Below are the code and all the weights of a small trained network. Each question names an input and a target symbol and asks about switching units off, where a switched-off unit gives its printed mean instead of its output.

import numpy as np


def w(rows, s, z=0):
    codes = np.array(rows[::2]) - 128.0
    scale = np.full(codes.shape[1], s)
    scale[-1] = z or s
    return codes * scale


def norm(h):
    return h / np.sqrt((h * h).mean(-1, keepdims=True) + 1e-5)


def f(y):
    return y / 2 * (1 + np.tanh(0.7978845608 * (y + 0.044715 * y**3)))


def softmax(a):
    e = np.exp(a - a.max(-1, keepdims=True))
    return e / e.sum(-1, keepdims=True)


def log_softmax(a):
    a = a - a.max(-1, keepdims=True)
    return a - np.log(np.exp(a).sum(-1, keepdims=True))


def net(x, mask):
    ids = ['αβγδεζθλμξπστφ'.index(c) for c in x.split()]
    T = len(ids)
    res = E[ids] + P[:T]
    u = 0
    for l in range(2):
        r = norm(res)
        for j in range(3):
            rows = slice(2 * j, 2 * j + 2)
            q, k, v = (r @ M[l][rows].T for M in (Q, K, V))
            z = softmax(np.where(np.tri(T) > 0, q @ k.T / 2**0.5, -1e9)) @ v
            o = O[l][rows]
            res = res + np.where(mask[u + j], z, o[:, -1]) @ o[:, :-1]
        u += 3
        y = f(norm(res) @ A[l][:, :-1].T + A[l][:, -1])
        res = res + np.where(mask[u : u + 4], y, B[l][:, -1]) @ B[l][:, :-1]
        u += 4
    return log_softmax(norm(res)[-1] @ U[:, :-1].T + U[:, -1])


Q, K, V, O, A, B = {}, {}, {}, {}, {}, {}
E = w([
[109,144,128,147],'α',
[154,89,133,131],'β',
[169,162,148,77],'γ',
[150,150,139,102],'δ',
[116,154,124,141],'ε',
[104,144,124,173],'ζ',
[160,182,108,137],'θ',
[150,90,129,137],'λ',
[132,153,127,184],'μ',
[126,187,94,121],'ξ',
[111,172,102,159],'π',
[182,79,141,196],'σ',
[250,96,155,111],'τ',
[113,97,132,85],'φ',
],0.012)
P = w([
[131,119,255,102],'0',
[127,148,206,118],'1',
[135,158,172,119],'2',
[142,165,135,127],'3',
[144,162,97,136],'4',
[153,156,72,135],'5',
[160,149,50,136],'6',
],0.0047)
Q[0] = w([
[102,51,136,122],'L0H0',
[180,186,133,203],'L0H0',
[178,174,127,158],'L0H1',
[137,104,103,83],'L0H1',
[130,155,159,5],'L0H2',
[223,79,118,89],'L0H2',
],0.016)
K[0] = w([
[109,148,181,120],'L0H0',
[183,149,112,187],'L0H0',
[129,127,95,179],'L0H1',
[155,146,112,109],'L0H1',
[119,159,250,112],'L0H2',
[162,65,143,138],'L0H2',
],0.019)
V[0] = w([
[36,117,206,118],'L0H0',
[3,78,76,115],'L0H0',
[60,134,84,178],'L0H1',
[88,131,105,154],'L0H1',
[119,158,204,60],'L0H2',
[144,132,95,125],'L0H2',
],0.0047)
O[0] = w([
[151,125,203,81,90],'L0H0',
[176,3,122,95,3],'L0H0',
[154,201,91,146,118],'L0H1',
[140,168,111,135,121],'L0H1',
[60,145,78,214,143],'L0H2',
[139,118,155,117,122],'L0H2',
],0.004,0.0043)
A[0] = w([
[62,185,112,77,105],'L0N0',
[71,154,96,1,210],'L0N1',
[155,68,200,92,232],'L0N2',
[197,90,103,127,254],'L0N3',
],0.0073,0.00087)
B[0] = w([
[113,221,128,166,251],'L0N0',
[64,53,113,254,152],'L0N1',
[100,208,97,124,191],'L0N2',
[80,208,114,131,199],'L0N3',
],0.0081,0.0018)
Q[1] = w([
[71,143,132,99],'L1H0',
[169,173,118,248],'L1H0',
[160,174,98,124],'L1H1',
[123,160,131,216],'L1H1',
[185,212,77,128],'L1H2',
[119,108,131,38],'L1H2',
],0.018)
K[1] = w([
[122,121,194,212],'L1H0',
[226,123,5,123],'L1H0',
[197,128,84,94],'L1H1',
[127,65,45,134],'L1H1',
[203,190,20,68],'L1H2',
[68,236,151,31],'L1H2',
],0.012)
V[1] = w([
[77,80,132,232],'L1H0',
[2,103,152,140],'L1H0',
[46,147,84,203],'L1H1',
[35,66,197,130],'L1H1',
[81,188,112,75],'L1H2',
[72,199,110,69],'L1H2',
],0.0082)
O[1] = w([
[193,151,134,173,104],'L1H0',
[253,147,116,96,52],'L1H0',
[150,89,118,240,229],'L1H1',
[67,84,49,155,3],'L1H1',
[167,43,147,118,198],'L1H2',
[168,41,148,117,214],'L1H2',
],0.0069,0.0049)
A[1] = w([
[143,255,57,130,130],'L1N0',
[110,234,174,201,248],'L1N1',
[149,16,62,135,255],'L1N2',
[173,50,119,234,45],'L1N3',
],0.0081,0.00083)
B[1] = w([
[167,80,247,125,163],'L1N0',
[122,128,67,106,254],'L1N1',
[80,174,141,206,136],'L1N2',
[111,99,145,81,197],'L1N3',
],0.012,0.0093)
U = w([
[190,83,109,89,188],'α',
[92,83,161,116,101],'β',
[51,95,105,247,110],'γ',
[189,63,110,198,179],'δ',
[12,183,115,121,183],'ε',
[167,214,177,198,254],'ζ',
[190,191,44,92,126],'θ',
[77,84,204,147,43],'λ',
[110,105,95,82,40],'μ',
[106,94,149,124,39],'ξ',
[155,117,173,103,66],'π',
[94,108,56,99,74],'σ',
[104,190,201,16,77],'τ',
[134,68,135,128,87],'φ',
],0.013,0.0033)

Each question gives the input, a string of symbols that net reads in full, and the target symbol t.
The units are the heads (2 rows each of Q, K, V and O) and the neurons (one row each of A and B). Each row of codes is followed by its name. A weight is (code - 128) times the scale printed after its matrix; where a second scale follows, it is the last column's (O, A, B and U).
mask holds one flag per unit, layer by layer, with each layer's heads first. A switched-off unit (its flag False) gives its mean, the last column of its rows in O or B, instead of its output. The means were averaged over made-up inputs and are rounded, as every weight is.
A unit's drop is (log p(t) with every unit on - log p(t) with that unit switched off) / (log p(t) with every unit on - log p(t) with every unit switched off).
The circuit of an input: a set's keep is (log p(t) with only the set's units on - log p(t) with every unit switched off) / (log p(t) with every unit on - log p(t) with every unit switched off). Starting from the 12 units with the biggest drops (on a tie, the unit counted first), units are removed one at a time, each time the one whose removal leaves the highest keep (on an exact tie, the one counted first), for as long as the keep stays at least 0.8.
circuit, biggest first: the units of the circuit, biggest drop first
unit that matters most: the unit with the biggest drop
k most important neurons: the k neurons with the biggest drops, biggest first
input π α τ ε θ, target τ: 2 most important neurons => [L1N0 L0N0]
input σ λ ζ, target ζ: circuit, biggest first => [L1H0]
input ξ θ τ β, target τ: 2 most important neurons => [L0N1 L0N0]
input β σ β π θ σ γ, target ζ: 2 most important neurons => [L0N0 L0N1]
input α τ ε φ δ ξ, target γ: circuit, biggest first => [L0N1 L1H1]
input λ θ μ μ, target θ: circuit, biggest first => [L1N1 L0N1]
input α μ θ θ φ π, target γ: 3 most important neurons => [L1N2 L0N1 L1N1]
input θ θ δ, target σ: 2 most important neurons => [L1N0 L0N1]
input λ σ π θ σ π δ, target ζ: circuit, biggest first => [L0N1 L1H2 L1N3]
input θ ε β μ β θ σ, target ζ: circuit, biggest first => [L1H2 L1H1]
input τ α α θ α λ τ, target τ: circuit, biggest first => [L1H1 L1H0]
input σ π θ ξ β ξ, target δ: 3 most important neurons => [L0N3 L0N1 L0N2]
input μ λ λ σ δ σ μ, target ζ: circuit, biggest first => [L1H2 L1N0]
input α π τ μ, target ε: circuit, biggest first => [L1H0 L1H1]
input δ π δ γ τ ξ, target ε: circuit, biggest first => [L1H0 L0N1 L1H1]
input τ ξ ζ φ ξ ξ, target γ: 3 most important neurons => [L0N1 L1N2 L0N0]
input ξ ζ τ φ, target γ: circuit, biggest first => [L0N1]
input φ ε γ λ λ ξ α, target δ: 2 most important neurons => [L0N3 L0N2]
input θ ζ θ θ μ, target θ: circuit, biggest first => [L1N1 L0N1]
input σ σ θ, target θ: 3 most important neurons => [L1N1 L1N3 L0N2]
input λ ε δ π, target α: unit that matters most => L1N3
input σ ζ θ σ ε, target ζ: 3 most important neurons => [L1N0 L1N3 L0N3]
input σ τ σ, target ε: circuit, biggest first => [L1H0 L1H2]
input σ ζ μ δ, target θ: 3 most important neurons => [L1N1 L0N2 L0N3]
input β σ θ ξ, target ζ: 2 most important neurons => [L0N0 L1N0]
input μ τ β β ξ β, target τ: 4 most important neurons => [L1N1 L0N1 L0N0 L1N0]
